[[126 112 118 125 121]
 [119 149 143 143 137]
 [128 132 141 151 115]]
->
[[112 118]
 [149 143]]

[[134 139 118]
 [108 115 151]
 [134 132 129]]
->
[[139 118]
 [115 151]]

[[105 127 113 132]
 [133 135 101 120]
 [115 110 113 135]
 [119 155 129 121]
 [110 121 145 138]]
->
[[127 113]
 [135 101]]

[[110 134 127 121 103]
 [122 135 113 149 141]
 [126 119 142 136 129]]
->
[[134 127]
 [135 113]]

[[134 100 140 120]
 [147 106 155 127]
 [114 133 111 131]
 [153 148 106 136]]
->
[[100 140]
 [106 155]]

[[106 135 114]
 [131 128 128]
 [123 131 127]
 [149 127 138]
 [135 128 135]]
->
[[135 114]
 [128 128]]
---
[[150 104 124 113 150 118 110 123 141 157 107 131]
 [106 147 130 141 118 124 129 125 128 107 148 131]
 [108 144 116 139 133 121 125 133 127 115 149 115]]
->
[[131 150 104 124 113 150 118 110 123 141 157 107]
 [131 106 147 130 141 118 124 129 125 128 107 148]
 [115 108 144 116 139 133 121 125 133 127 115 149]]

[[124 136 135 122 128 130 135 132 138 122 130 128]
 [126 142 141 117 125 136 131 130 141 123 126 120]
 [136 121 122 139 122 127 129 134 125 138 131 124]
 [130 120 129 120 149 140 118 105 120 127 106 125]
 [138 127 135 126 134 142 126 121 131 137 111 113]
 [130 137 138 126 125 135 146 141 147 127 131 120]
 [131 129 125 135 118 123 135 139 132 133 138 127]]
->
[[128 124 136 135 122 128 130 135 132 138 122 130]
 [120 126 142 141 117 125 136 131 130 141 123 126]
 [124 136 121 122 139 122 127 129 134 125 138 131]
 [125 130 120 129 120 149 140 118 105 120 127 106]
 [113 138 127 135 126 134 142 126 121 131 137 111]
 [120 130 137 138 126 125 135 146 141 147 127 131]
 [127 131 129 125 135 118 123 135 139 132 133 138]]

[[148 110 116 141 146 147 119 121 113 149 115 123]
 [128 129 126 127 129 126 129 127 128 128 127 127]
 [108 120 121 116 142 122 105 111 115 110 118 146]
 [130 116 108 143 113 108 119 143 117 138 147 148]]
->
[[123 148 110 116 141 146 147 119 121 113 149 115]
 [127 128 129 126 127 129 126 129 127 128 128 127]
 [146 108 120 121 116 142 122 105 111 115 110 118]
 [148 130 116 108 143 113 108 119 143 117 138 147]]

[[112 132 107 121 153 104]
 [157 106 107 128  99 144]
 [108 154 117 115 153 154]
 [124 124 123 137 152 111]
 [120 146 148 145 154 107]
 [132 118 151 100 145 123]
 [127 134 136 139 130 152]
 [135 147 110 103 101 130]
 [147 100 115 115 122 107]
 [105 113 120 102 133 106]
 [127 143 154 108 134 117]]
->
[[104 112 132 107 121 153]
 [144 157 106 107 128  99]
 [154 108 154 117 115 153]
 [111 124 124 123 137 152]
 [107 120 146 148 145 154]
 [123 132 118 151 100 145]
 [152 127 134 136 139 130]
 [130 135 147 110 103 101]
 [107 147 100 115 115 122]
 [106 105 113 120 102 133]
 [117 127 143 154 108 134]]

[[129 106 140 143]
 [133 104 143 141]]
->
[[143 129 106 140]
 [141 133 104 143]]

[[123 149 115]
 [128 146 130]
 [114 102 150]
 [136 120 112]
 [141 155 118]
 [112 119 121]
 [139 104 144]
 [116 115 129]
 [116 137 129]]
->
[[115 123 149]
 [130 128 146]
 [150 114 102]
 [112 136 120]
 [118 141 155]
 [121 112 119]
 [144 139 104]
 [129 116 115]
 [129 116 137]]

[[132 120 131 115 120 107 118]
 [131 123 131 115 120 111 117]
 [120 121 146 148 122 126 118]
 [146 117 141 135 128 109 134]
 [147 117 137 132 124 106 136]
 [134 117 130 120 121 103 123]
 [131 127 131 116 121 116 117]
 [124 121 156 145 134 121 120]
 [136 117 130 121 121 102 125]
 [133 118 130 118 121 103 121]
 [131 120 131 115 120 106 118]]
->
[[118 132 120 131 115 120 107]
 [117 131 123 131 115 120 111]
 [118 120 121 146 148 122 126]
 [134 146 117 141 135 128 109]
 [136 147 117 137 132 124 106]
 [123 134 117 130 120 121 103]
 [117 131 127 131 116 121 116]
 [120 124 121 156 145 134 121]
 [125 136 117 130 121 121 102]
 [121 133 118 130 118 121 103]
 [118 131 120 131 115 120 106]]

[[125 152 130 127]
 [119 131 118 132]]
->
[[127 125 152 130]
 [132 119 131 118]]

[[125 140 132 120 131 125 135 144 126 125 112 111 128 115 129]
 [111 135 140 124 138 126 138 127 126 136 113 112 130 126 121]
 [125 137 125 131 132 136 124 110 144 112 141 127 136 122 128]
 [122 126 131 132 128 137 118 111 138 120 132 128 138 106 130]]
->
[[129 125 140 132 120 131 125 135 144 126 125 112 111 128 115]
 [121 111 135 140 124 138 126 138 127 126 136 113 112 130 126]
 [128 125 137 125 131 132 136 124 110 144 112 141 127 136 122]
 [130 122 126 131 132 128 137 118 111 138 120 132 128 138 106]]
